Where the symbols take the points:
* | ε ω ρ γ ψ η
q969 | q21 q627 q879 q726 q121 q785
q217 | q627 q713 q868 q307 q440 q749
q398 | q879 q868 q969 q121 q785 q627
q726 | q240 q711 q288 q879 q969 q398
q288 | q228 q398 q240 q21 q879 q969
q796 | q684 q207 q494 q713 q410 q72
q207 | q410 q298 q72 q787 q590 q169
q543 | q224 q272 q991 q531 q825 q571
q121 | q288 q720 q726 q969 q398 q711
q684 | q868 q410 q217 q440 q749 q713
q883 | q298 q531 q779 q270 q751 q457
q868 | q785 q749 q627 q720 q307 q440
q642 | q944 q953 q302 q10 q840 q643
q255 | q207 q883 q283 q169 q298 q779
q877 | q494 q283 q796 q410 q72 q207
q440 | q720 q796 q307 q217 q684 q494
q494 | q217 q72 q684 q749 q713 q410
q991 | q883 q571 q224 q457 q531 q825
q953 | q840 q240 q643 q315 q432 q228
q590 | q877 q394 q787 q207 q283 q255
q720 | q398 q684 q711 q627 q868 q217
q169 | q787 q270 q590 q283 q255 q394
q787 | q796 q255 q877 q72 q207 q283
q840 | q945 q432 q10 q642 q323 q315
q410 | q749 q590 q713 q796 q877 q787
q940 | q953 q726 q453 q228 q240 q288
q643 | q10 q228 q840 q323 q315 q432
q72 | q713 q169 q410 q877 q787 q590
q457 | q270 q738 q751 q224 q991 q543
q844 | q571 q642 q272 q822 q944 q302
q571 | q531 q944 q825 q738 q16 q822
q432 | q323 q21 q315 q953 q453 q940
q272 | q825 q302 q571 q16 q822 q944
q785 | q726 q307 q121 q398 q711 q720
q879 | q940 q785 q21 q288 q726 q121
q16 | q543 q945 q738 q571 q272 q844
q10 | q844 q315 q945 q302 q642 q323
q21 | q453 q121 q940 q240 q288 q726
q453 | q643 q288 q953 q432 q228 q240
q944 | q16 q840 q822 q844 q945 q10
q779 | q169 q457 q298 q394 q270 q751
q749 | q307 q877 q440 q684 q494 q796
q240 | q432 q969 q228 q940 q21 q879
q298 | q590 q751 q169 q255 q394 q270
q302 | q822 q643 q944 q945 q10 q840
q825 | q457 q822 q531 q543 q738 q16
q323 | q302 q453 q642 q840 q643 q953
q315 | q642 q940 q323 q643 q953 q453
q945 | q272 q323 q844 q944 q302 q642
q531 | q751 q16 q457 q991 q543 q738
q270 | q255 q991 q394 q779 q883 q224
q224 | q779 q825 q883 q751 q457 q531
q283 | q72 q779 q207 q590 q169 q298
q394 | q283 q224 q255 q298 q779 q883
q822 | q738 q10 q16 q272 q844 q945
q307 | q711 q494 q720 q868 q217 q684
q738 | q991 q844 q543 q825 q571 q272
q713 | q440 q787 q749 q494 q796 q877
q751 | q394 q543 q270 q883 q224 q991
q228 | q315 q879 q432 q453 q940 q21
q711 | q969 q217 q398 q785 q627 q868
q627 | q121 q440 q785 q711 q720 q307

The rows follow the links: the fewer symbols apart two points are, the more alike their rows tend to be.

Each row is also shifted at random along 5 hidden directions that mean nothing.

The rows of 62 points, shuffled:
Each row is one point's numbers.
r1: [ -37  -33   17   26   24  -24   26  -42   -7  -61   -3  -14   28   57   36   12  -34   26   24  -24   30   12  -45   -7  -66  -29   -9   73  -32  -46   76  -22]
r2: [  57   58   10  -34   17    2   -2   22    6   27   18  -16    5   22   10   52   42   -2  -18    1  -43   -4   -8    3   12    5   19  -13   33  -26  -67   16]
r3: [  68    8   10  -27    0   11   40  -21  -32    0    0  -43  -10   20   32   -5  -28   44   17  -25  -33    0   -7   -6  -34  -22   27   42   12  -25    3   35]
r4: [  85    4  -12   -4   -6   17   21  -21  -64  -46  -20  -12   46   34   65   12  -50   46   28  -28  -21   15    0   -7  -39   -1   35   82  -18  -28   44   45]
r5: [  -5    4   14  -37   11   -8   -1   21    4  -30    6   30   38    9   19  -22  -43    0  -11   14  -29   -2   25    9   -4    8   29   25   25   24   16    5]
r6: [ -27   12   -5   -2   13  -14  -52   69    5   31  -39   54   83  -31  -26  -25  -24  -53    3   53  -16   -8   84   -7   30   75  -18  -21  -34   66  -19   -8]
r7: [ 111   24   -4    1    6   -4    8  -39   -4  -32   11  -19   63   44   35   44  -48   41  -11  -31  -23   20   -3   -6  -12  -11    2   82    7  -26   23  -21]
r8: [  -9   -1   23   10   46  -23  -12    5   -1  -40  -17    8   28   43   19   23   16  -23   15    9  -13   -3  -27   10  -36   12   -9   36  -40  -29   13    3]
r9: [  -5  -13    6   16    6  -15    9  -12   15  -17   14    2  -11   23    2   22   34   -3    5   -7   46    5  -45   -3  -19  -19   -5  -11    0  -32   20  -23]
r10: [ 121   18   20  -37    9   16   30    1  -18   29    2  -46  -56    1    6  -13   17   16   10   -9  -47  -15  -12    4  -17  -19   24   -7   20  -19  -44   53]
r11: [  87   -7    2    5    2   -9   -2   16   10   19    2    3    0   -1  -12    5   26  -12    4    8   32   -1  -10   -9   -3    4   -7  -29    2   -8   -4  -12]
r12: [ 150  -33   21   -1   12    2   14  -22   23  -22   15   -4  -96  -11  -23  -32   33  -14   -4    2    5  -15  -48   23   -9  -38   -4  -29    8   -5    6    2]
r13: [  -1    7  -28   19  -19   19  -33    6  -20  -15  -24   31   35  -22    5    7  -10  -12   -3    7   -8    4   29    5   31   37   -2   10  -27   26    2   13]
r14: [ -27  -29   30  -43   12    2   16   14   18  -19   16   20  -73  -22  -14  -73   -7  -18   -8   25  -23  -22   -2   28   -3  -26   25  -32   40   35    2   17]
r15: [   1  -53    5   17   -2  -22   15  -11   -4  -41   -6   25   54   14   15  -38  -76   17   22   -2   49   15   13  -15  -40   -7   -4   46  -19   14   92  -35]
r16: [ -66   -1  -17   29  -20   30    3  -43   -7  -26   12  -19  -91   -5   -2   32   69    3   -8  -25   10    0  -68   24   13  -33    4  -20    3  -37  -16   20]
r17: [  22   32    1   16   19    5  -21    0    2   28  -17  -24  -17   -1  -19   38   51  -22   -3    2  -36   -8   -7    7   16   20  -28   -8  -32  -15  -56   12]
r18: [ -27    5  -29    1  -34   24  -18   26  -16   24   -9   24  -24  -40  -11   -9   38  -19   -1   13   16   -3   12    5   38   20   15  -57    5   22  -26   26]
r19: [  21    9    7  -34  -15    1    6   25   35   64   23  -11  -29  -41  -41  -42  -15   -2  -23   15  -15  -14   45   -5   35   -5   -2  -49   48   43  -41  -14]
r20: [ -31   16  -15  -17  -27   17   10   21  -25   33    3   -9   -6  -11   11    3   19   12    9   -4    8    1    5  -13    6    4   28  -30   22   -5  -24   30]
r21: [  36   28   17  -39   26   -7  -18   29   15  -30   11   35   19   16   16   18   13  -24  -22   21  -40   -8    0   23   10   14   28    1   26    5  -26    9]
r22: [  -5    6  -17    2  -18   25   -7    1  -20  -13   -1   11  -52  -13    9   15   62  -13    1   -3    5   -3  -37   17   14   -3   22  -32    3  -16  -22   40]
r23: [   7  -30   31   11   43  -18    2  -10    5  -39  -18    0  -21   19   -2  -25   -7  -24   17   13  -20  -14  -21   18  -37   -6  -15   27  -39   -4   25    6]
r24: [  31   -4    5    3    7  -19  -10   43    7   40   -9   12   22   -6  -15   -3   27  -26   16   22   36   -4   10  -18   -8   20   -8  -45  -10    0  -11  -11]
r25: [  20   45  -14    0   -5   -9  -29   34   28   28   23   25   31    8   -9   68   69  -26  -25   10   27    9   -9   -3   37   20    1  -52   26  -16  -48  -30]
r26: [  42  -48   39    8   38   -4    8  -27   13  -29  -17  -15 -102  -17  -34  -71    5  -29    7   15  -40  -28  -25   34  -24  -24  -26    3  -36   17   10   20]
r27: [ -40    6    6   -5    0   -5    9  -30   35  -21   41   -5  -24   18   -5   22    7   14  -31  -17    3    6  -30   13   13  -36    0    3   38  -14    0  -35]
r28: [ -15    8    5  -30   13  -15  -33   40   27  -46   12   76   63    5   10   -9  -32  -31  -27   32  -15    0   34   16   24   26   22    7   29   46   16  -22]
r29: [  52   13   15  -31   24  -10  -12   16    7  -56    4   41   52   29   28    1  -39   -8  -16   12  -43    0   16   19   -3   12   28   46   16   16   17    1]
r30: [   5   20  -20   27  -19   12   -4  -17  -10   67  -19  -46   16  -26  -28    4  -24   20    2  -14  -18    4   46  -23   23   19  -39   12  -30   13  -31   -4]
r31: [ -46   -1    2   28   20   12  -27  -30    8  -65   -3   15  -59    8   -1   32   61  -33  -19    0  -23   -9  -59   46   14   -7   -9    6  -22  -20   -8   15]
r32: [  -9   30  -34   11   -1   14  -54   33  -40  -70  -26   75   88   22   55   65   24  -30   -2   13   -2   12    1   17   19   58   34   28  -26   -7   10   27]
r33: [  10    2  -20    6  -23   24    7  -10  -37  -13   -8   -6  -15   -1   25   14   13   16   12  -16    3    4  -17    3   -3   -3   22    6   -3  -18    2   36]
r34: [ -81   38    5   27   28  -19   11  -21    1   11    9  -53   26   71   25  110   68   14   11  -31   25   16  -71  -18  -38  -14  -15   22  -20 -101  -20  -20]
r35: [ -18   10  -14   11   -3   22  -44   22    4  -26   -7   45  -58  -25  -14   21   90  -57  -18   24   -7  -15  -30   40   43   20    8  -59   -6    7  -41   30]
r36: [ -11   25  -21   25  -10   26  -15  -25  -15  -18    0  -11  -49    6   11   64   81   -8  -10  -17   -5    0  -54   21   21   -4    4  -12   -9  -40  -34   29]
r37: [ 103  -13    9    1   14  -15    1   24   -2   16  -13    7   12    2   -4  -11   11  -17   19   15   22   -2    2  -11  -20   13   -5  -18  -17   -4    6   -3]
r38: [  74   20   11  -42    2    5   17   21  -17   28   -3  -17    8   -1   12  -18  -21   14    5    2  -37   -7   27   -8   -6    2   27    2   21    7  -25   31]
r39: [ -34   11    6   20    9   -9   20  -27    0   59   -7  -68   -5    9  -18   15   -2   23   14  -21   -5    3    0  -26  -19  -10  -40   14  -26  -29  -22  -13]
r40: [ -19    0  -26   22  -24   14  -26    1   -9   11  -21   13   20  -35  -16  -13  -25   -8   -5    6   -8    2   44   -3   33   29  -18    1  -27   39   -2    0]
r41: [  16  -15  -19    4  -33   25   31  -30  -44    5   -9  -29  -17  -10   20  -19  -31   47   20  -31    5    8    4  -12  -15  -18   16   24   -1   -8   22   29]
r42: [  -9   29  -14   14    9  -11  -35   27  -15   24  -36   12  111    1    4   19  -44   -8    7   16  -24   10   69  -23   14   63  -24   37  -45   25   -5  -10]
r43: [ 115  -14    8   -6   19  -15  -29   43   13  -32   -6   61   16    1    0   -7   25  -49    0   37   19   -7   -4   16    0   23   10  -30   -4   15   12   -2]
r44: [ -18   31  -18   28  -14    9   -1  -23   -7   72  -14  -60   11  -15  -25   26   -6   22    1  -22  -17    7   29  -25   22   12  -42   11  -27   -7  -39   -8]
r45: [  69  -33   14    8   33    7  -39    4   -3  -93  -35   62  -23  -12    0  -43   -9  -57   -3   37  -50  -20    0   50    6   24   -1   25  -48   46   29   31]
r46: [   3   32    1  -39   -2   10   -1   43  -11   35    3    4  -12   -5   10   15   48  -12    2   14  -16  -10    3    1   11   14   37  -48   29   -9  -54   39]
r47: [ 100    8   31  -12   72  -28  -49   69    3  -72  -29   76   30   44   29   36   81  -90   12   55  -15  -19  -42   35  -26   48   20  -14  -39  -22  -10   32]
r48: [  58   -8    5  -11    6   -9  -25   25   34  -18   16   47  -12  -15  -18  -12   18  -37  -23   26   11   -8    1   20   26    5    5  -41   26   30   -2  -20]
r49: [  80   23  -18    2   -9  -13  -23   30    4    6    0   32   96   10   12   32  -21   -2   -7    9   22   16   37  -21   17   34    2    9    3   12    7  -30]
r50: [  -1  -24   28    0   45  -23  -13   26   10  -33  -17   31   -3   15   -3  -19   23  -48   18   31    2  -16  -17   13  -29   11   -5   -7  -31    0   15    3]
r51: [ -23  -14    2  -17   -8   11   25  -15  -30  -37    1   -5  -13   11   32  -17  -22   28   15  -17   -3    1  -18    4  -26  -23   32   29   13  -12   31   29]
r52: [ -11   35    1  -12   -3    1    6  -15   35   30   41  -31  -32   10  -16   45   39   12  -31  -17   -7    0  -24    3   26  -26   -4  -23   47  -27  -49  -24]
r53: [   8   35  -18   33    9   22  -22  -35  -14  -34   -5  -16  -30   25   16   84   77   -7  -15  -24  -27    5  -60   26   15    0   -7   16  -25  -54  -35   25]
r54: [ -58  -32    3  -13    1   15   -9   12  -12  -77   -2   58  -48   -5   21  -27   31  -27    3   19    9  -12  -38   37   -6   -9   42  -18   10   10   29   39]
r55: [  93   26    0  -30   -6   19   22   15  -29   44   -5  -36  -30   -4   11    3   28   15   16   -8  -28   -7   -1   -7   -6   -3   28  -23   19  -20  -45   51]
r56: [  81    2    1    1   12  -13  -20   24   14  -28    6   41   22   16    7   21   31  -30   -5   18   23    2  -18   10    3   15    5  -18    3   -5    7  -15]
r57: [ -15    1   27    4   43  -19  -10   21   20    3   -7    0  -38   14  -15   14   74  -46    8   23   -3  -17  -39   13  -19    3  -13  -36  -21  -26  -29    9]
r58: [  57   -8   10    7    4  -15   18   15    1   60   -7  -34   -9   -6  -20  -11   17    1   23    1   29   -2    1  -27  -20   -2  -20  -30  -15  -14  -11   -7]
r59: [  98   -1    5   -5  -16    6   23  -22   32   52   27  -43  -74  -27  -44  -19   13   16  -16  -12    4   -6   -6   -4   20  -36  -18  -42   33    4  -33  -18]
r60: [  13   -2   18  -48   10   -1   -3   44    9    0    5   34   -1  -18   -2  -49  -25  -18   -8   31  -29  -14   35   10    8    9   29  -20   31   42   -7   15]
r61: [-166   -8    1   27   -9  -13   18  -29   13   48    0  -46   11   -3  -25   -7  -33   27    6  -19   21   10   17  -29   -8  -13  -44   15  -15   -3    9  -40]
r62: [  91    0   -2   -1  -11   -4   13  -25    8   -5   13   -9   37    6    5   -8  -63   32  -11  -15   -6   12   25  -11    1  -11   -7   43   15   12   27  -30]

Some points, each with its row:
q169 r54
q642 r57
q207 r51
q543 r31
q323 r34
q272 r42
q410 r10
q457 r13
q283 r4
q307 r19
q453 r37
q726 r49
q868 r28
q711 r7
q720 r52
q590 r20
q713 r14
q945 r39
q72 r46

Row, symbols taken left to right, then the row they reach:
r15 ψ ω ρ η ε: r43
r24 ε ω ε ρ: r50
r36 γ γ γ ρ ρ ε: r55
r9 ω ψ η ψ ω: r29
r56 γ ε ρ: r58
r40 γ γ ε: r32
r48 ρ ψ ω ε γ ω: r27
r1 ε ρ ε: r6
r25 ω ω ω ε ω γ: r38
r60 γ η η γ: r3
r21 γ ψ ψ γ ψ: r2
r44 ψ ε γ γ ρ: r35
r8 ω ε γ ε: r26
r30 η ρ η η ψ: r23
r17 ω ε η: r61
r33 γ ω ρ: r18
r59 η η ε γ: r62
r53 ω γ γ: r45
r16 γ η ρ ε ε ω: r22

